Below is a small trained network, with its code and all its weights. Each question gives an input and a target symbol and asks what happens when units are switched off, that is, made to give their printed mean instead of their output.

import numpy as np


def w(rows, s, z=0):
    codes = np.array(rows[::2]) - 128.0
    scale = np.full(codes.shape[1], s)
    scale[-1] = z or s
    return codes * scale


def f(y):
    return y / 2 * (1 + np.tanh(0.7978845608 * (y + 0.044715 * y**3)))


def softmax(a):
    e = np.exp(a - a.max(-1, keepdims=True))
    return e / e.sum(-1, keepdims=True)


def log_softmax(a):
    a = a - a.max(-1, keepdims=True)
    return a - np.log(np.exp(a).sum(-1, keepdims=True))


def net(x, mask):
    ids = ['βγδεμστφω'.index(c) for c in x.split()]
    T = len(ids)
    res = E[ids] + P[:T]
    u = 0
    for l in range(2):
        q, k, v = (res @ M[l].T for M in (Q, K, V))
        z = softmax(np.where(np.tri(T) > 0, q @ k.T / 3**0.5, -1e9)) @ v
        res = res + np.where(mask[u], z, O[l][:, -1]) @ O[l][:, :-1]
        u += 1
        y = f(res @ A[l][:, :-1].T + A[l][:, -1])
        res = res + np.where(mask[u : u + 12], y, B[l][:, -1]) @ B[l][:, :-1]
        u += 12
    return log_softmax(res[-1] @ U[:, :-1].T + U[:, -1])


Q, K, V, O, A, B = {}, {}, {}, {}, {}, {}
E = w([
[39,255,194],'β',
[122,92,98],'γ',
[110,45,93],'δ',
[119,90,102],'ε',
[47,157,159],'μ',
[92,168,144],'σ',
[106,15,89],'τ',
[131,23,62],'φ',
[95,125,124],'ω',
],0.0095)
P = w([
[244,116,115],'0',
[138,178,80],'1',
[41,113,4],'2',
[77,46,185],'3',
[152,170,121],'4',
[39,106,2],'5',
[71,44,190],'6',
[133,201,148],'7',
[34,110,9],'8',
[66,42,191],'9',
[126,183,142],'10',
[36,145,19],'11',
[64,43,192],'12',
],0.0099)
Q[0] = w([
[158,5,145],'L0H1',
[13,40,77],'L0H1',
[155,101,191],'L0H1',
],0.033)
K[0] = w([
[113,2,94],'L0H1',
[13,127,121],'L0H1',
[145,83,152],'L0H1',
],0.037)
V[0] = w([
[155,182,82],'L0H1',
[140,139,108],'L0H1',
[104,253,66],'L0H1',
],0.0033)
O[0] = w([
[13,225,142,124],'L0H1',
[100,200,149,125],'L0H1',
[2,6,210,254],'L0H1',
],0.002,0.0015)
A[0] = w([
[185,156,43,45],'L0N1',
[152,97,175,110],'L0N2',
[187,148,139,2],'L0N3',
[85,121,143,71],'L0N4',
[158,90,180,114],'L0N5',
[155,93,179,112],'L0N6',
[172,190,141,64],'L0N7',
[88,112,153,62],'L0N8',
[246,214,122,43],'L0N9',
[134,144,106,105],'L0N10',
[141,214,24,90],'L0N11',
[90,108,162,49],'L0N12',
],0.011,0.005)
B[0] = w([
[151,178,171,85],'L0N1',
[168,143,141,105],'L0N2',
[124,87,21,40],'L0N3',
[152,91,110,209],'L0N4',
[173,143,156,120],'L0N5',
[172,143,149,114],'L0N6',
[70,176,100,57],'L0N7',
[174,87,96,185],'L0N8',
[163,128,2,101],'L0N9',
[120,130,117,84],'L0N10',
[139,87,88,247],'L0N11',
[184,89,91,160],'L0N12',
],0.03,0.0013)
Q[1] = w([
[104,88,2],'L1H1',
[144,157,215],'L1H1',
[203,126,135],'L1H1',
],0.008)
K[1] = w([
[236,193,14],'L1H1',
[53,89,210],'L1H1',
[134,2,112],'L1H1',
],0.0071)
V[1] = w([
[47,124,190],'L1H1',
[124,44,229],'L1H1',
[1,247,90],'L1H1',
],0.0079)
O[1] = w([
[200,112,40,201],'L1H1',
[138,218,21,125],'L1H1',
[206,2,154,251],'L1H1',
],0.0075,0.0016)
A[1] = w([
[107,108,185,103],'L1N1',
[94,166,82,1],'L1N2',
[188,107,67,115],'L1N3',
[215,153,210,127],'L1N4',
[109,130,95,161],'L1N5',
[157,94,7,80],'L1N6',
[121,81,103,138],'L1N7',
[141,137,123,63],'L1N8',
[171,86,77,204],'L1N9',
[139,104,172,158],'L1N10',
[75,192,141,196],'L1N11',
[146,161,254,92],'L1N12',
],0.02,0.0081)
B[1] = w([
[180,162,148,167],'L1N1',
[158,93,54,140],'L1N2',
[119,67,124,174],'L1N3',
[153,211,156,178],'L1N4',
[99,130,116,168],'L1N5',
[196,105,174,200],'L1N6',
[106,158,130,227],'L1N7',
[154,97,99,115],'L1N8',
[90,148,49,248],'L1N9',
[159,105,148,190],'L1N10',
[125,99,206,175],'L1N11',
[125,84,3,148],'L1N12',
],0.039,0.011)
U = w([
[144,216,136,147],'β',
[109,171,206,97],'γ',
[133,126,185,132],'δ',
[102,161,205,164],'ε',
[95,112,99,142],'μ',
[166,166,200,53],'σ',
[162,127,180,60],'τ',
[29,117,170,36],'φ',
[2,195,141,255],'ω',
],0.0083,0.0061)

Each question gives the input, a string of symbols that net reads in full, and the target symbol t.
The units are the heads (3 rows each of Q, K, V and O) and the neurons (one row each of A and B). Each row of codes is followed by its name. A weight is (code - 128) times the scale printed after its matrix; where a second scale follows, it is the last column's (O, A, B and U).
mask holds one flag per unit, layer by layer, with each layer's heads first. A switched-off unit (its flag False) gives its mean, the last column of its rows in O or B, instead of its output. The means were averaged over made-up inputs and are rounded, as every weight is.
A unit's drop is (log p(t) with every unit on - log p(t) with that unit switched off) / (log p(t) with every unit on - log p(t) with every unit switched off).
The circuit of an input: a set's keep is (log p(t) with only the set's units on - log p(t) with every unit switched off) / (log p(t) with every unit on - log p(t) with every unit switched off). Starting from the 12 units with the biggest drops (on a tie, the unit counted first), units are removed one at a time, each time the one whose removal leaves the highest keep (on an exact tie, the one counted first), for as long as the keep stays at least 0.8.
units of the circuit, in order: the units of the circuit, biggest drop first
most important unit: the unit with the biggest drop
k most important neurons: the k neurons with the biggest drops, biggest first
k most important neurons of layer l: the k neurons of layer l with the biggest drops, biggest first
input σ μ τ μ σ φ, target σ: most important unit	L0N9
input ω τ τ, target ω: 4 most important neurons	[L0N9, L1N6, L0N11, L1N7]
input μ β γ ε μ δ β δ, target ω: 3 most important neurons of layer 1	[L1N6, L1N1, L1N11]
input ε μ β μ φ δ, target ε: 4 most important neurons	[L1N9, L0N9, L1N1, L1N11]
input ε φ φ, target ε: units of the circuit, in order	[L1H1, L0N9, L1N11]
input σ φ μ, target σ: 3 most important neurons of layer 1	[L1N1, L1N10, L1N9]
input δ φ μ μ μ β δ μ β, target δ: 3 most important neurons of layer 1	[L1N11, L1N9, L1N2]
input μ μ φ τ μ μ β μ β, target μ: 3 most important neurons of layer 1	[L1N6, L1N9, L1N4]
input φ μ τ ω φ μ φ τ ω ε, target β: units of the circuit, in order	[L0N5, L1N4, L0N6]
input δ ω μ τ, target β: units of the circuit, in order	[L1N4, L0N5, L0N6]
input φ σ β μ μ μ γ δ σ φ ω μ μ, target μ: 2 most important neurons of layer 1	[L1N9, L1N3]
input β β μ, target β: 3 most important neurons	[L0N9, L1N1, L1N9]
input ω τ μ φ ε β φ, target ω: 3 most important neurons	[L1N6, L1N1, L0N1]
input δ γ τ φ β φ σ β β, target δ: most important unit	L0H1
input ω τ φ δ, target β: units of the circuit, in order	[L0N5, L0N6, L1N4]
input μ μ ω μ β μ μ ω σ φ, target β: units of the circuit, in order	[L0N5, L0N6, L1N4]
input μ δ ε δ β μ μ σ ω σ δ δ γ, target β: units of the circuit, in order	[L1N4, L0N5, L0N6, L1N11]
input γ μ δ μ φ μ τ τ δ β δ β φ, target ω: units of the circuit, in order	[L0N11, L1N6]
input φ μ μ μ τ γ β μ ω ω σ δ, target φ: 2 most important neurons	[L0N9, L1N11]
input ω σ ε β, target β: most important unit	L0N12
input μ φ β β φ ω φ φ φ φ ω, target ε: units of the circuit, in order	[L1H1, L1N9, L1N11, L1N6]
input δ φ δ φ δ φ, target δ: 2 most important neurons of layer 0	[L0N11, L0N9]
input γ μ φ, target γ: 3 most important neurons	[L0N9, L1N9, L1N1]
input μ μ β δ μ ω, target μ: 2 most important neurons	[L1N6, L1N9]
input ε δ μ, target ε: units of the circuit, in order	[L1H1, L1N11]
input σ μ μ μ δ ω, target σ: units of the circuit, in order	[L0N9, L1H1, L1N1, L1N9]
